Here is a tiny trained network, its code and every weight. The questions are about switching its units off for an input and a class, where a switched-off unit gives its printed mean instead of its output.

import numpy as np


def w(rows, s, z=0):
    codes = np.array(rows[::2]) - 128.0
    scale = np.full(codes.shape[1], s)
    scale[-1] = z or s
    return codes * scale


def norm(h):
    return h / np.sqrt((h * h).mean(-1, keepdims=True) + 1e-5)


def f(y):
    return y / 2 * (1 + np.tanh(0.7978845608 * (y + 0.044715 * y**3)))


def log_softmax(a):
    a = a - a.max(-1, keepdims=True)
    return a - np.log(np.exp(a).sum(-1, keepdims=True))


def net(x, mask):
    res = np.array(x, float).reshape(1, 3) / 4 @ E
    u = 0
    for l in range(3):
        y = f(norm(res) @ A[l][:, :-1].T + A[l][:, -1])
        res = res + np.where(mask[u : u + 5], y, B[l][:, -1]) @ B[l][:, :-1]
        u += 5
    return log_softmax(norm(res)[-1] @ U[:, :-1].T + U[:, -1])


A, B = {}, {}
E = w([
[39,138,85],'x0',
[50,254,188],'x1',
[161,181,55],'x2',
],0.006)
A[0] = w([
[52,21,254,37],'L0N1',
[59,45,53,227],'L0N2',
[49,173,207,160],'L0N3',
[120,181,175,3],'L0N4',
[77,178,222,83],'L0N5',
],0.0076,0.0025)
B[0] = w([
[198,204,2,221],'L0N1',
[58,69,132,254],'L0N2',
[70,47,109,243],'L0N3',
[139,135,136,128],'L0N4',
[169,111,138,207],'L0N5',
],0.012,0.0033)
A[1] = w([
[66,110,112,123],'L1N1',
[196,134,164,94],'L1N2',
[166,75,36,192],'L1N3',
[254,126,186,111],'L1N4',
[134,146,77,253],'L1N5',
],0.01,0.0027)
B[1] = w([
[157,212,97,181],'L1N1',
[35,85,8,143],'L1N2',
[153,172,181,254],'L1N3',
[1,126,66,193],'L1N4',
[242,206,165,189],'L1N5',
],0.0087,0.006)
A[2] = w([
[128,152,148,53],'L2N1',
[98,196,249,239],'L2N2',
[122,94,157,117],'L2N3',
[183,59,151,254],'L2N4',
[184,203,145,51],'L2N5',
],0.012,0.0019)
B[2] = w([
[157,1,89,115],'L2N1',
[168,29,203,254],'L2N2',
[85,126,153,128],'L2N3',
[102,120,210,227],'L2N4',
[181,148,49,249],'L2N5',
],0.0082,0.0029)
U = w([
[225,173,102,254],'0',
[77,112,84,9],'1',
[174,92,254,109],'2',
],0.014,0.0025)

Each question gives the input, the list of numbers given to net, and the class t.
The units are the neurons (one row each of A and B). Each row of codes is followed by its name. A weight is (code - 128) times the scale printed after its matrix; where a second scale follows, it is the last column's (A, B and U).
mask holds one flag per neuron, layer by layer. A switched-off neuron (its flag False) gives its mean, the last column of its row in B, instead of its output. The means were averaged over made-up inputs and are rounded, as every weight is.
A unit's drop is (log p(t) with every unit on - log p(t) with that unit switched off) / (log p(t) with every unit on - log p(t) with every unit switched off).
The circuit of an input: a set's keep is (log p(t) with only the set's units on - log p(t) with every unit switched off) / (log p(t) with every unit on - log p(t) with every unit switched off). Starting from the 12 units with the biggest drops (on a tie, the unit counted first), units are removed one at a time, each time the one whose removal leaves the highest keep (on an exact tie, the one counted first), for as long as the keep stays at least 0.8.
units of the circuit, in order: the units of the circuit, biggest drop first
most important unit: the unit with the biggest drop
k most important neurons: the k neurons with the biggest drops, biggest first
top k neurons in layer l: the k neurons of layer l with the biggest drops, biggest first
drop when u is switched off: that unit's drop, to one decimal
input [2,6,4], class 2: units of the circuit, in order => [L0N1, L2N2]
input [-7,0,5], class 1: 2 most important neurons => [L1N4, L0N1]
input [-4,-4,0], class 1: top 3 neurons in layer 0 => [L0N3, L0N1, L0N2]
input [-4,-7,4], class 2: units of the circuit, in order => [L0N1, L2N4]
input [-7,5,2], class 1: most important unit => L0N2
input [6,-7,-3], class 2: top 2 neurons in layer 2 => [L2N4, L2N5]
input [-4,5,-6], class 0: 2 most important neurons => [L0N1, L2N5]
input [-3,5,0], class 2: 3 most important neurons => [L0N1, L0N3, L1N4]
input [3,-6,-6], class 0: 2 most important neurons => [L0N1, L0N3]
input [-7,2,4], class 1: 2 most important neurons => [L0N1, L1N4]
input [4,5,-6], class 0: 2 most important neurons => [L0N1, L1N1]
input [-4,-4,3], class 1: 2 most important neurons => [L1N4, L0N3]
input [0,6,4], class 2: 2 most important neurons => [L2N2, L0N1]
input [1,-2,-7], class 0: most important unit => L0N1
input [-6,6,3], class 1: 4 most important neurons => [L0N2, L0N5, L1N2, L1N3]
input [-6,-5,-5], class 1: units of the circuit, in order => [L1N4, L0N3, L1N2]
input [4,7,-3], class 2: top 3 neurons in layer 1 => [L1N4, L1N2, L1N1]
input [3,-4,-1], class 2: 3 most important neurons => [L1N4, L1N2, L2N5]
input [4,-7,4], class 2: top 2 neurons in layer 0 => [L0N1, L0N2]
input [1,8,-1], class 2: most important unit => L2N2
input [-3,-2,1], class 1: 2 most important neurons => [L0N3, L0N1]
input [-2,-3,-7], class 0: drop when L2N2 is switched off => 0.0
